Input: [104 146 117 134 148 135 143]
Output: 148, 146

Input: [139 143 128 155 136 130]
Output: 155, 143

Input: [142 125 106 147 142 137 151]
Output: 151, 147

Input: [123 131 124 129 151 123]
Output: 151, 131

Input: [115 148 105 153 124]
Output: 153, 148

Input:
[[125 123  98 104]
 [122 120 100 108]]
Output: 125, 123

Input: [112 111 157 114 141 128 137]
Output: 157, 141
---
[[156 100 119  99]
 [152 130 125 151]]
100

[[133 121 137 113 103 116]
 [157 107 132 133 110 108]
 [100 133 139 138 103 154]]
121

[[118 128 130 138 130 124]
 [151 123 150 132 133 128]]
128

[[141 135 111 131]
 [114 119 149 124]
 [118 125 144 128]]
135

[[139 107 108 111]
 [107 107 122 136]]
107

[[142 122 129 149 124 122]
 [147 134 116 134 125 105]]
122

[[130 130 131 155]
 [136 136 116 107]
 [144 144 144 121]]
130

[143 107 145 139 108]
107

[130 158 145 132]
158

[121 116 114 104 127 117]
116
---
Input:
[[111 142 130 123 140 130]
 [103 147 131 122 146 130]]
Output: 111, 130

Input:
[[137 106 112 138 117 111]
 [139 106 115 137 116 111]
 [143 108 124 135 116 111]]
Output: 137, 111

Input: [137 105 129 144 109 128]
Output: 137, 128

Input: [111 100 138 152 104 135]
Output: 111, 135

Input:
[[122 135 124 117 122 121 133]
 [129 116 149 150 140 142 108]
 [128 132 128 124 128 129 125]]
Output: 122, 125

Input:
[[136 109 127 141 152 140 121]
 [140 114 135 128 122 146 127]]
Output: 136, 127

Input:
[[128 127 133 122 123]
 [103 142 131 137 137]]
Output: 128, 137
---
array([[100, 101, 152, 102, 135],
       [102, 102, 152, 103, 140],
       [156, 158, 108, 156, 115]]) Answer: 152

array([[118, 131, 120, 122, 127, 128, 123],
       [105, 138, 108, 130, 125, 127, 120]]) Answer: 125

array([[150, 130, 140, 138, 132],
       [133, 129, 136, 144, 146],
       [133, 129, 131, 134, 131]]) Answer: 136

array([[116, 124, 137, 118, 143],
       [134, 133, 139, 141, 122],
       [122, 119, 108, 107, 131]]) Answer: 139

array([[116, 136, 121, 141, 141, 147, 138],
       [135, 143, 149, 124, 136, 119, 101],
       [122, 128, 124, 121, 118, 124, 147]]) Answer: 136

array([[116, 119, 108, 102, 114, 116, 146],
       [125, 125, 104, 104, 121, 117, 140]]) Answer: 121

array([[111, 150, 139, 151, 111, 137],
       [135, 105, 150, 135, 145, 107],
       [125, 149, 105, 131, 126, 140]]) Answer: 135

array([[147, 134, 136, 142, 151, 121, 130],
       [141, 136, 132, 142, 134, 146, 105],
       [120, 112, 122, 117, 122, 124, 109]]) Answer: 134

array([[153, 132, 106, 131, 111],
       [147, 132, 106, 145, 120],
       [154, 131, 107, 126, 109]]) Answer: 106
---
[118 112 128 110 130  99] >> 118, 99

[[110 127 148 118 116 122]
 [123 125 104 118 152 113]
 [144 142 126 106 131 118]] >> 110, 118

[115 144 157 154 110 116 119] >> 115, 119

[157 110 152 155] >> 157, 155

[[113 125 133 133 126 124 128]
 [136 130 134 127 128 126 139]
 [123 130 100 103 134 113 124]] >> 113, 124

[[128 128 147 143 130]
 [128 128 104 109 124]] >> 128, 124

[142 127 120 146 100] >> 142, 100

[158 115 137 110  99 127 115] >> 158, 115

[134 122 127 103 126 127] >> 134, 127

[[140 134 119 127]
 [111 151 144 124]] >> 140, 124
---
[[134 136 129 134 126 129 129 129 129 130 132 121 120 122 138 128]
 [126 131 127 124 128 129 127 129 124 125 130 132 135 125 134 126]
 [125 133 123 129 125 127 130 127 133 133 127 127 123 123 139 130]
 [121 121 125 123 129 127 128 126 130 129 123 134 133 132 122 129]
 [130 124 131 130 130 128 128 128 128 128 127 126 126 131 120 128]
 [139 119 137 137 132 128 130 128 130 129 126 117 116 137 106 129]
 [136 118 136 134 132 128 129 127 129 129 125 121 120 137 107 129]
 [145 126 137 144 130 128 131 128 133 133 128 109 106 132 115 130]
 [139 130 133 138 128 128 130 129 131 131 130 116 114 127 126 129]]	136

[[142 114 120 134 138 119 113 120 121 133]
 [136 112 138 132 115 128 111 136 112 140]
 [135 145 129 150 145 145 126 124 125 117]
 [142 145 142 152 144 145 131 123 118 120]
 [123 138 138 129 136 145 122 140 149 125]
 [121 136 110 115 132 119 137 113 138 115]
 [137 124 122 129 118 137 109 122 129 130]
 [121 111 127 117 122 113 139 135 112 139]]	121

[[114 115 137 128 129 132]
 [113 151 135 144 122 125]
 [130 131 154 125 115 138]
 [139 105 123 135 109 120]
 [142 111 130 136 131 145]
 [144 115 126 135 131 128]
 [135 142 115 126 143 130]]	142

[[146 130 130 137 133 139 133]
 [137 135 144 139 133 142 133]
 [153 135 135 133 133 139 135]
 [139 137 142 133 128 142 137]
 [133 142 135 130 128 142 135]]	153

[[126 131 140 130 137 138 128 128]
 [127 129 128 129 137 140 128 129]
 [129 128 133 129 137 138 129 128]
 [128 120 100 126 138 128 128 127]
 [130 134 125 128 137 134 127 128]
 [127 130 139 130 137 126 127 128]]	128
---
[[136 143 104 113 132 138 120]
 [144 131 146 132 129 134 128]] | 136, 128

[109 115 120 138 153 106 118] | 109, 118

[[120 150 118  99 137 146 108]
 [119 147 120 120 111 132 149]
 [136 147 117 117 117 125 135]] | 120, 135

[[133 128 127 132]
 [142 104 118 143]
 [126 118 134 123]] | 133, 123

[100 117 123 109 109 102] | 100, 102

[122 131 107 131 126] | 122, 126

[[123 132 125 132 131 154]
 [134 138 109 130 132 146]
 [126 147 119 118 121 151]] | 123, 151
---
[[124 136 138 132 137 135 129 147 140 141 109 137 126 137 133]
 [129 136 140 135 136 136 135 143 144 134 120 136 125 138 143]
 [113 137 130 136 133 127 141 149 146 137 117 133 135 131 133]
 [123 110 149 121 126 120 112 134 141 115 125 126 142 137 126]
 [146 119 128 133 122 149 128 110 134 123 136 122 129 133 131]
 [112 131 133 130 136 140 140 152 138 141 115 136 127 139 144]
 [118 107 144 130 136 112 125 135 127 122 129 136 120 138 124]
 [125 114 146 117 127 122 111 129 138 123 125 127 143 137 109]
 [116 131 135 131 137 138 136 152 137 143 110 137 128 140 137]
 [118 122 129 133 137 114 133 128 119 133 127 137 113 140 111]
 [120 132 135 136 137 135 144 153 138 140 115 137 133 143 136]
 [124 118 116 138 139 130 141 115 126 120 124 139 128 120 121]] ==> 137

[[130 134 129 124 126 130 131 132]
 [133 136 131 122 128 133 135 133]
 [129 128 127 127 128 127 128 129]
 [147 156 135 107 126 143 147 143]
 [131 133 129 124 129 131 132 131]
 [129 131 128 125 127 130 132 130]
 [125 123 126 130 129 125 125 126]
 [127 127 128 129 129 127 127 127]
 [141 150 134 111 126 139 145 140]] ==> 131

[[123 118 127 131 127 129 131 108 131 129]
 [143 145 136 140 142 132 112 103 138 129]
 [132 120 145 132 120 115 142 126 117 137]
 [135 116 106 120 131 129 113 106 124 141]
 [109 154 146 118 151 148 112 121 138 113]] ==> 131

[[126 131 120 124 139 122]
 [137 130 121 134 123 107]
 [137 137 125 134 114 111]
 [132 132 122 123 125 114]
 [131 124 121 133 129 106]
 [129 135 117 136 125 114]
 [131 130 128 122 128 126]
 [133 139 124 132 125 118]] ==> 139

[[128 123 122 129 126 125 137 133 126]
 [124 117 134 136 139 116 122 138 132]
 [126 136 131 129 122 131 120 125 123]
 [127 134 127 126 123 129 128 124 128]
 [117 132 126 142 138 111 129 137 137]
 [128 140 126 121 121 135 132 122 130]
 [131 132 111 119 129 128 134 113 136]
 [121 125 141 153 144 110 116 148 127]
 [125 140 113 124 137 125 135 123 139]
 [126 123 127 127 136 122 132 129 139]
 [130 131 123 119 124 137 135 121 131]] ==> 133

[[140 136 130 121 119 122 133 124 112 125 136]
 [128 136 124 139 138 123 128 114 127 126 131]
 [145 137 141 136 124 103 149 127 127 121 143]
 [122 113 143 127 116 146 130 118 123 123 104]
 [122 130 130 118 117 131 134 112 123 135 117]] ==> 125

[[114 139 135  99 124 141 136 119 106]
 [118 129 114 132 144 112 119 121 106]
 [143 138 116 126 120 122 133 145 106]
 [137 132 130 133 134 116 117 116 106]
 [136 134 117 129 134 117 135 137 106]
 [119 133 137 104 122 133 135 120 106]
 [118 119 138 127 120 121 110 140 106]
 [139 110 131 128 142 146 122 132 106]
 [113 137 134 102 124 141 129 125 106]
 [111 118 134 140 120 139 140 138 106]
 [115 131 113 131 143 118 121 131 106]
 [142 131 122 136 134 137 115 116 106]] ==> 119

[[127 123 103 107 117 142 135 118 119 126 108 124 112 121 131 139]
 [128 128 128 128 128 127 128 128 128 129 128 128 128 128 128 128]
 [127 134 137 132 131 138 130 133 115 131 113 129 120 132 128 123]
 [130 125 138 139 133 110 122 131 147 127 156 130 147 129 125 125]
 [127 130 132 132 129 130 128 130 125 128 125 129 127 130 128 125]
 [127 134 129 126 128 144 132 130 110 130 105 127 114 130 130 127]
 [127 129 126 125 126 135 130 128 121 129 118 127 122 128 129 128]] ==> 131
